Small tables with named rows and columns. After each table, cells are looked up by row and column.

Table sevov
|  | vit | soni | duraram | lil | gon |
|---|---|---|---|---|---|
| dif | 7197 | -721 | -1383 | -6292 | 1287 |
| kinovat | -5597 | -720 | -976 | -4376 | -6034 |
| duze | 5171 | -807 | 1918 | -9048 | 3723 |
| nuna | 8032 | 5479 | 6640 | -2903 | 6711 |
| gadola | 4058 | -4205 | 6276 | 5531 | -688 |

dif, soni -> -721
nuna, soni -> 5479
nuna, duraram -> 6640
kinovat, duraram -> -976
kinovat, soni -> -720
gadola, duraram -> 6276
kinovat, gon -> -6034
Which row has the largest soni? nuna

Table bapazig
	gigedo	moziv
vig	68	201
naz	243	201
sekog	151	133
valin	243	195
napun	218	189
vun	205	70
zok	158	109
faz	167	149
vifuba	139	151
pimap	132	147
salevup	220	103
nubo	117	54

moziv of salevup is 103
moziv of nubo is 54
moziv of napun is 189
moziv of vun is 70
gigedo of zok is 158
moziv of sekog is 133
gigedo of salevup is 220

mabob =
        tipif  gobutol
mifinu   9118     8493
fupof    5912     1852
leb      8213     2333
zozusu   7639     1632
zuvin    1317     4766
vas      5609     3154
gon      4521     1194
bam      7681     8535
zolem    9527     8033
munon    4291     9414
foso     5711     9948
pini     3435     4465
zos      9318     7346
bon      1122     6917

zuvin, gobutol => 4766
vas, gobutol => 3154
munon, gobutol => 9414
bam, tipif => 7681
foso, gobutol => 9948
zozusu, tipif => 7639
pini, tipif => 3435
leb, gobutol => 2333
pini, gobutol => 4465

rogepit:
columns: giz, tup, sesudas, famor, zun, fik, gumu, des, zopusu
dar: [367, -155, 644, 269, 531, 443, 219, 79, 305]
kilod: [433, -276, 548, 139, 572, 407, 215, 160, 379]
ranito: [482, -59, -277, -224, 389, 30, 280, 556, 507]
fim: [598, 253, -234, 20, 668, 143, 340, 285, 438]
sez: [-5, 529, -113, 148, -276, -3, 221, 519, 163]
rotato: [502, -173, 585, 250, 726, 471, 241, 40, 351]
biv: [-373, 802, 418, 576, -615, 147, 159, 310, -121]
ler: [186, 81, 749, 457, 316, 458, 204, 26, 160]
fid: [-253, 874, 184, 507, -493, 90, 198, 333, -58]
dob: [511, 346, 327, 415, 774, 411, 311, -76, 264]

fid, sesudas => 184
sez, zun => -276
biv, fik => 147
rotato, des => 40
biv, zopusu => -121
biv, tup => 802
dob, tup => 346
dob, zopusu => 264
fid, gumu => 198
dob, gumu => 311
fid, famor => 507
rotato, famor => 250
kilod, fik => 407
dar, famor => 269
ranito, sesudas => -277
ranito, famor => -224
Which row has the largest giz? fim

gab:
fields: kob, vozib, nom
kig: [59, 94, 193]
kosuzit: [66, 86, 206]
vosima: [75, 80, 128]

vosima, kob -> 75
kig, vozib -> 94
kosuzit, vozib -> 86
vosima, nom -> 128
kig, nom -> 193
kosuzit, kob -> 66
vosima, vozib -> 80

funi.csv
,bukopi,tedu
gemadef,-86411,-98973
pogevut,40195,61349
biv,14288,15008

pogevut, tedu => 61349
pogevut, bukopi => 40195
biv, bukopi => 14288
gemadef, tedu => -98973
gemadef, bukopi => -86411
biv, tedu => 15008

mag:
         nuluk  mipun  matigid  fif
kunutam    389    407      222  517
tomov      280    425      340  233
gegiri     435    268      875  518
niv        669    842      422  366
roz        639    511      270  366
navigi     625    788      433  384
let        231    185      609  525
rol        216    447      205  342
mizeka     567    590      614  789

navigi, matigid => 433
let, nuluk => 231
kunutam, matigid => 222
rol, mipun => 447
niv, mipun => 842
let, mipun => 185
navigi, nuluk => 625
roz, fif => 366
kunutam, nuluk => 389

tib.csv
,rif,lagid,pekezo,poni,digiru,tez,zasagi,batatut,mabo,tur
zer,2.0,1.3,0.3,1.4,1.9,2.7,1.2,1.2,1.2,0.8
vita,1.2,1.4,1.6,1.4,1.2,1.1,1.4,1.3,1.3,1.4
vomifi,3.1,1.3,-0.7,1.3,4.4,5.7,0.8,1.0,1.3,0.3
peras,1.4,1.1,-0.2,1.1,3.0,4.9,1.2,1.4,1.3,0.8
vor,-1.0,1.0,3.9,2.0,-5.1,-7.6,2.7,2.3,1.9,2.8
fadud,0.2,2.0,2.8,0.7,-1.5,-2.5,1.4,0.9,0.7,2.0
musufe,1.4,1.3,0.9,1.4,1.2,1.8,1.6,1.3,1.2,1.2
dep,2.0,1.3,0.5,1.3,1.8,2.7,0.8,1.2,1.3,0.8

rif of vor is -1.0
tur of vor is 2.8
mabo of vomifi is 1.3
lagid of vomifi is 1.3
pekezo of peras is -0.2
rif of vomifi is 3.1
batatut of zer is 1.2

gegos
         zol  zose  dupog  nera  mumob  fuv  tive  puf
sidi      39    48     51    46     43   49    50   18
lan       57    50     56    48     44   47    44   41
fipodub   45    48     46    45     46   46    45   88
saza      45    50     52    44     43   49    44    4

sidi, zol -> 39
lan, zose -> 50
saza, puf -> 4
fipodub, zose -> 48
lan, puf -> 41
fipodub, mumob -> 46

vem
cols = vov, mag, popedig, sali
teb: [0.805, 0.859, 0.325, 0.932]
zavuso: [0.132, 0.537, 0.425, 0.230]
lalami: [0.367, 0.274, 0.339, 0.467]
kul: [0.722, 0.422, 0.621, 0.533]
lerol: [0.444, 0.605, 0.086, 0.272]
nov: [0.363, 0.378, 0.470, 0.872]

teb, vov -> 0.805
lalami, popedig -> 0.339
teb, popedig -> 0.325
zavuso, sali -> 0.230
lerol, sali -> 0.272
zavuso, popedig -> 0.425
kul, popedig -> 0.621
lalami, sali -> 0.467
nov, popedig -> 0.470
lerol, popedig -> 0.086
zavuso, mag -> 0.537
kul, vov -> 0.722
kul, mag -> 0.422
zavuso, vov -> 0.132
nov, mag -> 0.378
lerol, mag -> 0.605
teb, mag -> 0.859
lalami, mag -> 0.274
nov, vov -> 0.363
Row with the largest sali: teb

